Below are the code and all the weights of a small trained network. Each question names an input and a class and asks about switching units off, where a switched-off unit gives its printed mean instead of its output.

import numpy as np


def w(rows, s, z=0):
    codes = np.array(rows[::2]) - 128.0
    scale = np.full(codes.shape[1], s)
    scale[-1] = z or s
    return codes * scale


def f(y):
    return np.maximum(y, 0)


def log_softmax(a):
    a = a - a.max(-1, keepdims=True)
    return a - np.log(np.exp(a).sum(-1, keepdims=True))


def net(x, mask):
    res = np.array(x, float).reshape(1, 4) / 4 @ E
    y = f(res @ A[0][:, :-1].T + A[0][:, -1])
    res = res + np.where(mask, y, B[0][:, -1]) @ B[0][:, :-1]
    return log_softmax(res[-1] @ U[:, :-1].T + U[:, -1])


A, B = {}, {}
E = w([
[103,22,93,198,214,153,84],'x0',
[185,144,140,108,220,186,197],'x1',
[77,163,254,230,125,137,106],'x2',
[141,227,110,171,229,45,144],'x3',
],0.0088)
A[0] = w([
[78,52,95,184,208,184,125,206],'N0',
[135,71,179,96,48,109,157,139],'N1',
[87,159,70,164,208,99,100,179],'N2',
[89,120,189,162,84,178,123,250],'N3',
[159,159,102,205,143,29,101,140],'N4',
[109,119,144,180,80,187,106,254],'N5',
[106,103,25,167,114,77,13,174],'N6',
[70,71,82,121,128,163,117,216],'N7',
[1,43,133,167,84,166,77,212],'N8',
[120,78,56,103,94,138,139,189],'N9',
[156,137,85,188,168,78,105,154],'N10',
[174,84,171,153,193,181,93,146],'N11',
[128,191,205,159,113,68,136,160],'N12',
[130,206,29,82,140,128,181,159],'N13',
[203,228,136,38,136,144,250,188],'N14',
[91,245,196,215,88,49,164,205],'N15',
],0.0084,0.0042)
B[0] = w([
[160,162,94,94,175,65,178,235],'N0',
[95,89,165,111,99,129,64,184],'N1',
[126,144,152,85,159,110,83,204],'N2',
[125,176,122,162,128,84,96,215],'N3',
[117,145,176,138,82,78,82,196],'N4',
[113,170,118,126,163,66,95,206],'N5',
[100,188,2,101,172,72,158,197],'N6',
[130,193,124,102,154,68,33,195],'N7',
[119,168,73,134,170,84,106,240],'N8',
[86,128,140,101,144,103,111,194],'N9',
[86,102,136,100,122,96,141,186],'N10',
[170,139,148,158,200,61,186,195],'N11',
[79,61,210,171,60,175,107,198],'N12',
[142,144,116,54,122,142,144,207],'N13',
[116,206,148,75,116,176,156,245],'N14',
[92,121,243,141,37,112,109,243],'N15',
],0.0093,0.011)
U = w([
[40,131,214,112,62,111,51,222],'0',
[127,48,103,203,93,177,150,3],'1',
[124,36,106,200,102,190,138,8],'2',
[138,122,146,166,184,66,128,100],'3',
[100,168,62,99,180,41,120,203],'4',
[117,43,93,201,143,213,103,39],'5',
[179,76,85,167,83,143,145,17],'6',
[130,159,151,73,104,255,142,55],'7',
],0.0084,0.0021)

Each question gives the input, the list of numbers given to net, and the class t.
The units are the neurons (one row each of A and B). Each row of codes is followed by its name. A weight is (code - 128) times the scale printed after its matrix; where a second scale follows, it is the last column's (A, B and U).
mask holds one flag per neuron, in row order. A switched-off neuron (its flag False) gives its mean, the last column of its row in B, instead of its output. The means were averaged over made-up inputs and are rounded, as every weight is.
A unit's drop is (log p(t) with every unit on - log p(t) with that unit switched off) / (log p(t) with every unit on - log p(t) with every unit switched off).
The circuit of an input: a set's keep is (log p(t) with only the set's units on - log p(t) with every unit switched off) / (log p(t) with every unit on - log p(t) with every unit switched off). Starting from the 12 units with the biggest drops (on a tie, the unit counted first), units are removed one at a time, each time the one whose removal leaves the highest keep (on an exact tie, the one counted first), for as long as the keep stays at least 0.8.
units of the circuit, in order: the units of the circuit, biggest drop first
k most important neurons: the k neurons with the biggest drops, biggest first
drop of u: that unit's drop, to one decimal
input [-6,-5,-5,3], class 0: units of the circuit, in order	[N0 N8]
input [-3,-8,-2,-2], class 4: units of the circuit, in order	[N6]
input [0,7,-4,-1], class 7: units of the circuit, in order	[N14 N8 N5]
input [-1,6,8,-8], class 3: units of the circuit, in order	[N11 N15 N14]
input [-6,2,-3,-6], class 7: 2 most important neurons	[N15 N14]
input [5,2,6,6], class 0: 3 most important neurons	[N15 N12 N4]
input [1,7,-5,-4], class 7: 4 most important neurons	[N8 N6 N14 N5]
input [-5,-7,-4,-4], class 4: 4 most important neurons	[N15 N12 N6 N4]
input [4,1,4,4], class 3: drop of N1	0.3
input [5,3,6,8], class 0: drop of N15	0.4
input [5,-1,1,-5], class 4: drop of N3	0.0
input [-2,-8,-3,6], class 0: drop of N4	0.1
